Below is a small trained network, with its code and all its weights. Each question gives an input and a target symbol and asks what happens when units are switched off, that is, made to give their printed mean instead of their output.

import numpy as np


def w(rows, s, z=0):
    codes = np.array(rows[::2]) - 128.0
    scale = np.full(codes.shape[1], s)
    scale[-1] = z or s
    return codes * scale


def f(y):
    return y / 2 * (1 + np.tanh(0.7978845608 * (y + 0.044715 * y**3)))


def softmax(a):
    e = np.exp(a - a.max(-1, keepdims=True))
    return e / e.sum(-1, keepdims=True)


def log_softmax(a):
    a = a - a.max(-1, keepdims=True)
    return a - np.log(np.exp(a).sum(-1, keepdims=True))


def net(x, mask):
    ids = ['αβγδεζηθλμξπφψ'.index(c) for c in x.split()]
    T = len(ids)
    res = E[ids] + P[:T]
    u = 0
    for l in range(3):
        r = res
        for j in range(2):
            rows = slice(2 * j, 2 * j + 2)
            q, k, v = (r @ M[l][rows].T for M in (Q, K, V))
            z = softmax(np.where(np.tri(T) > 0, q @ k.T / 2**0.5, -1e9)) @ v
            o = O[l][rows]
            res = res + np.where(mask[u + j], z, o[:, -1]) @ o[:, :-1]
        u += 2
        y = f(res @ A[l][:, :-1].T + A[l][:, -1])
        res = res + np.where(mask[u : u + 4], y, B[l][:, -1]) @ B[l][:, :-1]
        u += 4
    return log_softmax(res[-1] @ U[:, :-1].T + U[:, -1])


Q, K, V, O, A, B = {}, {}, {}, {}, {}, {}
E = w([
[73,175,142],'α',
[111,75,149],'β',
[159,83,103],'γ',
[122,109,118],'δ',
[154,89,105],'ε',
[53,197,105],'ζ',
[83,8,208],'η',
[55,64,207],'θ',
[130,139,89],'λ',
[198,215,122],'μ',
[116,121,120],'ξ',
[78,153,145],'π',
[38,124,197],'φ',
[126,108,160],'ψ',
],0.011)
P = w([
[52,72,93],'0',
[147,117,196],'1',
[63,134,86],'2',
[112,142,234],'3',
[112,135,53],'4',
[177,106,188],'5',
[139,135,31],'6',
[188,105,185],'7',
[80,187,72],'8',
[175,114,195],'9',
[107,182,34],'10',
[186,82,167],'11',
[154,154,1],'12',
],0.0099)
Q[0] = w([
[221,54,74],'L0H0',
[93,2,19],'L0H0',
[164,37,92],'L0H1',
[81,166,225],'L0H1',
],0.0073)
K[0] = w([
[175,182,234],'L0H0',
[3,119,254],'L0H0',
[145,103,204],'L0H1',
[75,111,112],'L0H1',
],0.0078)
V[0] = w([
[138,122,171],'L0H0',
[114,106,83],'L0H0',
[246,132,197],'L0H1',
[176,174,122],'L0H1',
],0.012)
O[0] = w([
[36,141,189,117],'L0H0',
[201,71,100,132],'L0H0',
[2,208,214,2],'L0H1',
[76,254,106,87],'L0H1',
],0.0067,0.0037)
A[0] = w([
[216,191,255,50],'L0N0',
[117,5,188,253],'L0N1',
[126,219,231,192],'L0N2',
[212,52,143,112],'L0N3',
],0.0075,0.0028)
B[0] = w([
[22,91,126,166],'L0N0',
[209,224,3,255],'L0N1',
[209,68,1,161],'L0N2',
[7,173,234,212],'L0N3',
],0.0067,0.0042)
Q[1] = w([
[252,171,88],'L1H0',
[84,188,161],'L1H0',
[54,116,101],'L1H1',
[170,61,146],'L1H1',
],0.018)
K[1] = w([
[127,225,82],'L1H0',
[200,99,191],'L1H0',
[4,47,132],'L1H1',
[206,105,110],'L1H1',
],0.014)
V[1] = w([
[38,172,135],'L1H0',
[254,155,204],'L1H0',
[50,3,48],'L1H1',
[140,76,174],'L1H1',
],0.0087)
O[1] = w([
[181,161,100,2],'L1H0',
[131,2,75,118],'L1H0',
[63,239,162,176],'L1H1',
[125,176,71,41],'L1H1',
],0.0088,0.003)
A[1] = w([
[74,66,53,252],'L1N0',
[40,67,158,123],'L1N1',
[212,183,1,130],'L1N2',
[178,39,119,187],'L1N3',
],0.0092,0.0045)
B[1] = w([
[150,253,61,252],'L1N0',
[78,197,129,113],'L1N1',
[64,141,229,254],'L1N2',
[89,196,69,189],'L1N3',
],0.016,0.0042)
Q[2] = w([
[203,105,79],'L2H0',
[66,250,133],'L2H0',
[110,127,125],'L2H1',
[206,129,137],'L2H1',
],0.022)
K[2] = w([
[111,190,151],'L2H0',
[103,4,181],'L2H0',
[129,119,117],'L2H1',
[125,154,179],'L2H1',
],0.02)
V[2] = w([
[171,162,156],'L2H0',
[108,69,154],'L2H0',
[246,98,155],'L2H1',
[61,144,205],'L2H1',
],0.014)
O[2] = w([
[130,214,102,169],'L2H0',
[113,112,215,66],'L2H0',
[2,143,128,1],'L2H1',
[108,100,29,138],'L2H1',
],0.0094,0.0091)
A[2] = w([
[251,67,177,82],'L2N0',
[120,123,57,9],'L2N1',
[191,58,160,58],'L2N2',
[195,169,172,5],'L2N3',
],0.015,0.0034)
B[2] = w([
[67,62,188,181],'L2N0',
[167,69,199,191],'L2N1',
[169,58,247,129],'L2N2',
[82,100,136,254],'L2N3',
],0.016,0.0077)
U = w([
[91,84,67,132],'α',
[145,111,137,47],'β',
[129,117,117,50],'γ',
[122,109,103,61],'δ',
[144,110,124,95],'ε',
[97,176,79,249],'ζ',
[145,195,225,88],'η',
[158,126,143,20],'θ',
[125,105,100,78],'λ',
[254,217,111,252],'μ',
[132,97,114,128],'ξ',
[166,97,207,24],'π',
[159,128,156,12],'φ',
[128,91,133,130],'ψ',
],0.0096,0.0035)

Each question gives the input, a string of symbols that net reads in full, and the target symbol t.
The units are the heads (2 rows each of Q, K, V and O) and the neurons (one row each of A and B). Each row of codes is followed by its name. A weight is (code - 128) times the scale printed after its matrix; where a second scale follows, it is the last column's (O, A, B and U).
mask holds one flag per unit, layer by layer, with each layer's heads first. A switched-off unit (its flag False) gives its mean, the last column of its rows in O or B, instead of its output. The means were averaged over made-up inputs and are rounded, as every weight is.
A unit's drop is (log p(t) with every unit on - log p(t) with that unit switched off) / (log p(t) with every unit on - log p(t) with every unit switched off).
The circuit of an input: a set's keep is (log p(t) with only the set's units on - log p(t) with every unit switched off) / (log p(t) with every unit on - log p(t) with every unit switched off). Starting from the 12 units with the biggest drops (on a tie, the unit counted first), units are removed one at a time, each time the one whose removal leaves the highest keep (on an exact tie, the one counted first), for as long as the keep stays at least 0.8.
units of the circuit, in order: the units of the circuit, biggest drop first
top k neurons: the k neurons with the biggest drops, biggest first
top k neurons in layer l: the k neurons of layer l with the biggest drops, biggest first
heads that matter: for each layer, one digit per head in row order, 1 if its drop is at least 0.15 and else 0, layers parted by /
input η θ ζ ξ π μ ζ α, target π: units of the circuit, in order => L2N0, L1H1
input μ ζ π ε λ ζ ξ δ μ ε ζ ψ, target π: top 2 neurons => L0N1, L0N3
input μ α δ λ μ β, target μ: top 2 neurons => L1N3, L2N0
input λ μ δ μ μ ζ β α ζ γ, target π: heads that matter => 00 / 10 / 01
input μ α λ θ ζ μ, target π: units of the circuit, in order => L2N2, L1H1
input μ ζ ε, target μ: heads that matter => 00 / 00 / 00
input ζ δ φ δ μ λ ψ η ζ ε, target π: heads that matter => 01 / 10 / 01
input α μ γ, target μ: top 3 neurons in layer 0 => L0N1, L0N0, L0N3
input ζ α ζ μ ζ ζ φ ε π, target μ: heads that matter => 00 / 00 / 01
input ξ φ ζ ζ ψ, target μ: units of the circuit, in order => L2H1
input π ε φ ξ ζ ε α μ δ, target μ: units of the circuit, in order => L2N0, L2N3
input μ μ μ α ζ φ, target π: top 2 neurons in layer 2 => L2N0, L2N1
input ζ μ η ζ μ γ, target μ: top 2 neurons => L0N3, L1N3
input ψ λ μ α μ ζ π ζ π α α φ ζ, target η: units of the circuit, in order => L1N2
input μ α μ ζ, target μ: top 2 neurons => L2N0, L0N2
input ξ ε μ μ μ λ δ μ ζ ξ, target π: top 2 neurons => L1N0, L2N0
input π ε π β λ α λ π δ δ ζ λ, target π: units of the circuit, in order => L1H0, L1N0, L2N0
input β θ μ μ ζ μ ε α, target π: heads that matter => 11 / 10 / 00
input ζ φ γ ψ ε δ λ λ ξ η μ β, target μ: heads that matter => 00 / 11 / 00
input μ λ α π μ, target ζ: top 2 neurons in layer 1 => L1N2, L1N3
input λ ζ θ α λ ξ ε ε μ α μ μ η, target μ: top 2 neurons => L0N1, L1N2
